Below are the code and all the weights of a small trained network. Each question names an input and a class and asks about switching units off, where a switched-off unit gives its printed mean instead of its output.

import numpy as np


def w(rows, s, z=0):
    codes = np.array(rows[::2]) - 128.0
    scale = np.full(codes.shape[1], s)
    scale[-1] = z or s
    return codes * scale


def norm(h):
    return h / np.sqrt((h * h).mean(-1, keepdims=True) + 1e-5)


def f(y):
    return y / 2 * (1 + np.tanh(0.7978845608 * (y + 0.044715 * y**3)))


def log_softmax(a):
    a = a - a.max(-1, keepdims=True)
    return a - np.log(np.exp(a).sum(-1, keepdims=True))


def net(x, mask):
    res = np.array(x, float).reshape(1, 4) / 4 @ E
    u = 0
    for l in range(3):
        y = f(norm(res) @ A[l][:, :-1].T + A[l][:, -1])
        res = res + np.where(mask[u : u + 13], y, B[l][:, -1]) @ B[l][:, :-1]
        u += 13
    return log_softmax(norm(res)[-1] @ U[:, :-1].T + U[:, -1])


A, B = {}, {}
E = w([
[124,169,2,105,91,74,102,129,174,108,124],'x0',
[134,106,115,111,132,122,100,206,127,155,207],'x1',
[232,129,96,116,176,104,159,109,111,78,98],'x2',
[198,120,166,81,78,72,219,126,187,189,87],'x3',
],0.01)
A[0] = w([
[56,108,92,163,173,223,97,165,98,87,159,9],'L0N0',
[58,114,103,94,136,126,95,218,237,133,193,82],'L0N1',
[111,115,147,143,129,183,67,143,52,128,137,42],'L0N2',
[85,163,142,154,128,17,198,123,185,105,88,30],'L0N3',
[184,110,22,96,77,25,78,217,132,57,153,183],'L0N4',
[120,198,157,97,226,195,194,112,96,109,85,49],'L0N5',
[74,118,11,92,45,71,69,31,123,65,64,155],'L0N6',
[1,203,142,166,185,196,70,122,148,149,174,53],'L0N7',
[120,125,177,180,142,170,80,89,106,3,107,5],'L0N8',
[158,147,21,87,144,35,62,124,147,143,190,219],'L0N9',
[44,129,108,182,145,192,118,94,138,184,164,71],'L0N10',
[57,144,113,56,76,145,145,83,138,113,38,112],'L0N11',
[131,93,178,182,161,190,140,196,172,186,189,113],'L0N12',
],0.0073,0.0029)
B[0] = w([
[53,106,171,30,133,157,58,98,161,18,99,218],'L0N0',
[137,86,158,100,35,85,122,118,76,253,197,202],'L0N1',
[124,154,124,135,177,122,27,133,113,93,106,179],'L0N2',
[152,185,141,111,127,180,122,66,165,79,136,166],'L0N3',
[106,196,57,113,76,109,109,145,125,115,91,254],'L0N4',
[145,120,61,181,184,75,86,137,174,204,110,168],'L0N5',
[139,58,193,44,121,145,182,72,93,106,129,252],'L0N6',
[117,179,193,138,108,133,139,171,49,50,99,231],'L0N7',
[70,89,121,66,157,121,131,38,136,253,146,197],'L0N8',
[125,179,122,169,148,14,142,252,117,96,111,245],'L0N9',
[138,111,193,86,151,110,188,149,93,77,107,183],'L0N10',
[194,168,113,164,37,195,194,107,110,102,168,183],'L0N11',
[158,96,118,40,150,135,77,168,105,126,144,193],'L0N12',
],0.0076,0.0074)
A[1] = w([
[77,110,105,134,111,142,123,55,171,148,129,2],'L1N0',
[147,160,155,135,72,133,182,170,83,164,122,73],'L1N1',
[124,149,160,254,144,158,127,83,173,179,92,15],'L1N2',
[145,93,130,143,113,136,46,156,105,91,105,26],'L1N3',
[152,175,219,80,70,111,151,90,156,82,78,183],'L1N4',
[163,118,113,123,149,220,150,116,139,96,151,210],'L1N5',
[109,164,125,128,121,117,104,150,141,93,177,78],'L1N6',
[196,105,59,125,199,125,94,111,90,82,84,198],'L1N7',
[148,113,78,84,112,97,124,123,102,89,176,193],'L1N8',
[148,190,90,106,145,89,157,121,179,114,76,117],'L1N9',
[112,126,133,159,187,170,105,120,126,93,65,79],'L1N10',
[117,43,170,108,172,122,123,132,140,183,164,153],'L1N11',
[93,120,120,87,63,149,139,169,121,185,186,80],'L1N12',
],0.01,0.0024)
B[1] = w([
[104,168,202,146,117,146,132,119,117,114,119,135],'L1N0',
[223,114,50,129,129,99,108,121,69,163,57,187],'L1N1',
[157,240,115,104,90,76,58,137,116,132,2,149],'L1N2',
[163,129,159,71,102,203,96,145,149,107,104,156],'L1N3',
[150,125,79,201,157,171,155,159,113,39,164,254],'L1N4',
[124,140,172,147,96,74,203,151,98,182,171,149],'L1N5',
[72,50,167,150,106,93,172,120,169,118,143,152],'L1N6',
[178,141,79,156,121,157,196,109,150,123,122,190],'L1N7',
[115,141,125,149,133,132,182,170,152,174,36,193],'L1N8',
[173,101,102,203,127,195,119,129,204,127,18,188],'L1N9',
[105,92,113,94,95,56,104,86,206,204,146,161],'L1N10',
[196,111,105,193,128,192,78,76,144,126,231,188],'L1N11',
[182,121,34,91,173,105,71,129,147,170,178,181],'L1N12',
],0.0076,0.0094)
A[2] = w([
[53,150,175,70,118,99,110,175,54,82,203,251],'L2N0',
[254,117,78,175,121,126,144,197,129,102,162,140],'L2N1',
[136,169,63,87,41,142,210,151,130,141,83,179],'L2N2',
[151,104,90,146,200,64,134,84,89,220,115,154],'L2N3',
[165,187,105,155,170,171,141,193,125,172,66,198],'L2N4',
[159,100,136,123,140,134,133,109,93,97,141,114],'L2N5',
[48,197,157,28,71,139,229,114,195,73,147,135],'L2N6',
[152,102,151,80,198,89,88,146,128,98,130,94],'L2N7',
[2,149,141,128,182,112,57,228,102,26,170,99],'L2N8',
[74,109,98,99,206,191,119,104,178,93,108,161],'L2N9',
[83,161,130,123,184,202,145,54,134,41,75,205],'L2N10',
[53,233,78,58,143,83,120,161,134,170,113,91],'L2N11',
[88,146,167,57,38,125,210,117,154,131,169,106],'L2N12',
],0.0081,0.0023)
B[2] = w([
[102,94,125,77,108,132,108,112,198,63,62,221],'L2N0',
[70,161,114,166,172,138,152,92,104,65,120,255],'L2N1',
[114,120,100,162,187,114,118,160,176,117,104,234],'L2N2',
[49,142,156,68,113,97,119,126,153,141,163,171],'L2N3',
[80,123,124,120,86,157,182,143,125,106,76,195],'L2N4',
[98,96,111,151,94,163,161,115,151,173,156,147],'L2N5',
[197,74,106,154,160,255,106,110,76,158,175,168],'L2N6',
[177,127,93,179,79,134,133,137,141,111,165,155],'L2N7',
[77,130,232,58,95,227,162,92,149,52,90,231],'L2N8',
[121,105,61,91,112,91,166,169,146,147,124,164],'L2N9',
[166,142,158,143,143,70,162,174,143,185,139,218],'L2N10',
[111,54,187,125,114,85,117,137,27,149,110,166],'L2N11',
[143,111,158,141,187,101,140,95,108,161,172,138],'L2N12',
],0.0093,0.0094)
U = w([
[168,95,116,104,117,140,57,124,135,191,210,136],'0',
[95,85,194,66,87,159,109,130,125,72,110,162],'1',
[101,164,183,160,119,105,117,169,169,161,165,3],'2',
[148,160,89,185,114,122,177,135,144,100,60,175],'3',
[122,172,192,157,49,101,99,96,119,167,111,60],'4',
[165,105,141,179,130,174,167,65,87,122,178,128],'5',
[101,105,93,108,87,2,126,168,100,162,126,100],'6',
[107,129,172,115,166,95,104,35,185,199,119,112],'7',
],0.017,0.0067)

Each question gives the input, the list of numbers given to net, and the class t.
The units are the neurons (one row each of A and B). Each row of codes is followed by its name. A weight is (code - 128) times the scale printed after its matrix; where a second scale follows, it is the last column's (A, B and U).
mask holds one flag per neuron, layer by layer. A switched-off neuron (its flag False) gives its mean, the last column of its row in B, instead of its output. The means were averaged over made-up inputs and are rounded, as every weight is.
A unit's drop is (log p(t) with every unit on - log p(t) with that unit switched off) / (log p(t) with every unit on - log p(t) with every unit switched off).
The circuit of an input: a set's keep is (log p(t) with only the set's units on - log p(t) with every unit switched off) / (log p(t) with every unit on - log p(t) with every unit switched off). Starting from the 12 units with the biggest drops (on a tie, the unit counted first), units are removed one at a time, each time the one whose removal leaves the highest keep (on an exact tie, the one counted first), for as long as the keep stays at least 0.8.
circuit, biggest first: the units of the circuit, biggest drop first
k most important neurons: the k neurons with the biggest drops, biggest first
k most important neurons of layer l: the k neurons of layer l with the biggest drops, biggest first
drop when u is switched off: that unit's drop, to one decimal
input [-5,7,7,-4], class 0: circuit, biggest first => L1N4, L0N7, L2N8
input [-5,5,6,7], class 5: circuit, biggest first => L0N9, L1N11, L2N0
input [-6,-6,1,-7], class 7: 4 most important neurons => L0N8, L0N5, L1N10, L0N9
input [-5,7,6,3], class 5: circuit, biggest first => L1N11, L2N0
input [8,2,0,-4], class 6: circuit, biggest first => L0N1
input [-8,-3,-1,4], class 5: 3 most important neurons => L1N11, L0N4, L0N12
input [0,-3,-8,6], class 3: 3 most important neurons => L0N6, L1N1, L0N0
input [-1,-7,-7,2], class 3: 2 most important neurons of layer 1 => L1N1, L1N4
input [1,0,-6,7], class 3: 4 most important neurons => L0N8, L0N6, L0N3, L1N4
input [-7,-7,-2,-3], class 7: 2 most important neurons => L0N5, L0N8
input [-6,7,-1,0], class 0: 2 most important neurons => L1N11, L0N9
input [-8,8,2,7], class 0: 2 most important neurons => L0N12, L0N7
input [5,-7,-2,-3], class 5: 2 most important neurons => L0N6, L2N6
input [2,-3,1,-4], class 1: circuit, biggest first => L0N0
input [-6,8,5,0], class 5: 2 most important neurons of layer 0 => L0N1, L0N8
input [-7,-8,-4,-2], class 7: 3 most important neurons => L0N8, L0N5, L1N10
input [-2,-6,-8,7], class 3: 2 most important neurons of layer 0 => L0N6, L0N0
input [6,6,5,1], class 6: 2 most important neurons of layer 0 => L0N9, L0N1
input [-5,-5,5,0], class 7: drop when L0N8 is switched off => 0.2
input [-6,-4,-1,0], class 7: drop when L0N5 is switched off => 0.1
input [-2,8,-2,5], class 0: most important neuron => L1N11
input [-2,-3,7,-8], class 7: drop when L0N8 is switched off => 0.2
input [-8,2,4,2], class 5: drop when L0N1 is switched off => 0.1
